Here is a tiny trained network, its code and every weight. The questions are about switching its units off for an input and a target symbol, where a switched-off unit gives its printed mean instead of its output.

import numpy as np


def w(rows, s, z=0):
    codes = np.array(rows[::2]) - 128.0
    scale = np.full(codes.shape[1], s)
    scale[-1] = z or s
    return codes * scale


def norm(h):
    return h / np.sqrt((h * h).mean(-1, keepdims=True) + 1e-5)


def f(y):
    return y / 2 * (1 + np.tanh(0.7978845608 * (y + 0.044715 * y**3)))


def softmax(a):
    e = np.exp(a - a.max(-1, keepdims=True))
    return e / e.sum(-1, keepdims=True)


def log_softmax(a):
    a = a - a.max(-1, keepdims=True)
    return a - np.log(np.exp(a).sum(-1, keepdims=True))


def net(x, mask):
    ids = ['ΓΘΛΣβηξτ'.index(c) for c in x.split()]
    T = len(ids)
    res = E[ids] + P[:T]
    r = norm(res)
    for j in range(2):
        rows = slice(2 * j, 2 * j + 2)
        q, k, v = (r @ M[0][rows].T for M in (Q, K, V))
        z = softmax(np.where(np.tri(T) > 0, q @ k.T / 2**0.5, -1e9)) @ v
        o = O[0][rows]
        res = res + np.where(mask[j], z, o[:, -1]) @ o[:, :-1]
    y = f(norm(res) @ A[0][:, :-1].T + A[0][:, -1])
    res = res + np.where(mask[2:14], y, B[0][:, -1]) @ B[0][:, :-1]
    return log_softmax(norm(res)[-1] @ U[:, :-1].T + U[:, -1])


Q, K, V, O, A, B = {}, {}, {}, {}, {}, {}
E = w([
[104,254,159,135],'Γ',
[83,178,153,71],'Θ',
[206,99,216,88],'Λ',
[89,51,135,32],'Σ',
[215,207,60,125],'β',
[180,134,129,76],'η',
[126,7,88,197],'ξ',
[74,173,103,40],'τ',
],0.016)
P = w([
[177,254,158,102],'0',
[195,220,143,105],'1',
[146,176,132,148],'2',
[209,179,128,107],'3',
[138,144,118,161],'4',
[217,165,126,109],'5',
[127,145,121,163],'6',
],0.0088)
Q[0] = w([
[119,114,68,116],'h1',
[226,130,111,85],'h1',
[186,73,153,77],'h2',
[3,80,176,136],'h2',
],0.036)
K[0] = w([
[141,120,77,131],'h1',
[233,124,114,109],'h1',
[185,69,159,106],'h2',
[3,80,142,130],'h2',
],0.032)
V[0] = w([
[46,97,185,160],'h1',
[66,128,19,123],'h1',
[162,185,3,129],'h2',
[219,115,213,140],'h2',
],0.024)
O[0] = w([
[89,117,228,158,8],'h1',
[40,48,59,208,37],'h1',
[157,249,18,147,103],'h2',
[217,87,179,119,187],'h2',
],0.013,0.011)
A[0] = w([
[144,111,132,241,97],'n1',
[144,176,124,63,85],'n2',
[172,127,251,150,96],'n3',
[38,159,118,97,78],'n4',
[41,138,141,58,147],'n5',
[89,210,198,220,56],'n6',
[76,140,121,114,125],'n7',
[109,65,123,59,126],'n8',
[88,196,95,106,107],'n9',
[101,69,27,127,93],'n10',
[20,81,170,67,131],'n11',
[121,69,129,237,2],'n12',
],0.023,0.0057)
B[0] = w([
[136,26,94,136,143],'n1',
[114,12,132,145,194],'n2',
[123,223,150,55,189],'n3',
[97,49,174,124,160],'n4',
[84,51,113,70,202],'n5',
[237,166,157,206,141],'n6',
[103,84,139,120,146],'n7',
[167,214,101,159,212],'n8',
[111,177,177,134,180],'n9',
[82,223,126,156,168],'n10',
[39,4,55,88,248],'n11',
[59,68,53,232,151],'n12',
],0.037,0.015)
U = w([
[152,133,168,214,253],'Γ',
[117,53,203,150,148],'Θ',
[149,165,180,65,206],'Λ',
[96,118,52,44,31],'Σ',
[146,198,52,162,216],'β',
[236,70,77,134,26],'η',
[130,95,80,245,153],'ξ',
[43,184,167,148,93],'τ',
],0.011,0.0023)

Each question gives the input, a string of symbols that net reads in full, and the target symbol t.
The units are the heads (2 rows each of Q, K, V and O) and the neurons (one row each of A and B). Each row of codes is followed by its name. A weight is (code - 128) times the scale printed after its matrix; where a second scale follows, it is the last column's (O, A, B and U).
mask holds one flag per unit, heads first, then neurons. A switched-off unit (its flag False) gives its mean, the last column of its rows in O or B, instead of its output. The means were averaged over made-up inputs and are rounded, as every weight is.
A unit's drop is (log p(t) with every unit on - log p(t) with that unit switched off) / (log p(t) with every unit on - log p(t) with every unit switched off).
The circuit of an input: a set's keep is (log p(t) with only the set's units on - log p(t) with every unit switched off) / (log p(t) with every unit on - log p(t) with every unit switched off). Starting from the 12 units with the biggest drops (on a tie, the unit counted first), units are removed one at a time, each time the one whose removal leaves the highest keep (on an exact tie, the one counted first), for as long as the keep stays at least 0.8.
circuit, biggest first: the units of the circuit, biggest drop first
unit that matters most: the unit with the biggest drop
top k neurons: the k neurons with the biggest drops, biggest first
drop when u is switched off: that unit's drop, to one decimal
input Θ Θ Σ β Σ Σ, target β: unit that matters most	h1
input Σ η Σ Σ Θ, target Θ: top 2 neurons	(n4; n6)
input Σ Λ τ ξ, target Λ: circuit, biggest first	(h2; n3; n11)
input τ Σ η Σ, target η: circuit, biggest first	(h1; n11; n2; n5)
input Σ Θ Σ Γ Σ Θ, target Θ: circuit, biggest first	(n2; n11)
input Σ η Θ Θ, target η: top 4 neurons	(n11; n2; n3; n5)
input ξ η ξ Σ β ξ, target β: circuit, biggest first	(h1; n11; n10)
input τ τ τ η Σ Θ Γ, target Γ: circuit, biggest first	(n6; h1)
input η Σ β, target β: circuit, biggest first	(h2; n11)
input Σ Σ Θ β τ, target τ: circuit, biggest first	(h2; n11; n9)
input Σ Θ η Θ ξ τ, target η: circuit, biggest first	(n11; n2; h2)
input Σ β Λ Σ ξ ξ, target Λ: circuit, biggest first	(h2; n3)
input Θ Γ Θ τ, target τ: top 3 neurons	(n8; n9; n11)
input Σ Λ Σ Γ Θ Σ, target Λ: circuit, biggest first	(n11)
input Θ Σ Σ Λ Θ τ, target Λ: top 2 neurons	(n3; n11)
input β ξ β Σ, target β: drop when n11 is switched off	0.1
input Σ ξ Θ Θ β, target β: drop when n11 is switched off	0.1
input Σ Σ Λ Θ Σ Σ, target Λ: drop when n3 is switched off	0.1
input Σ η τ Λ, target Λ: drop when n3 is switched off	0.2
input Λ Σ Σ Λ Θ Θ, target Λ: unit that matters most	n3
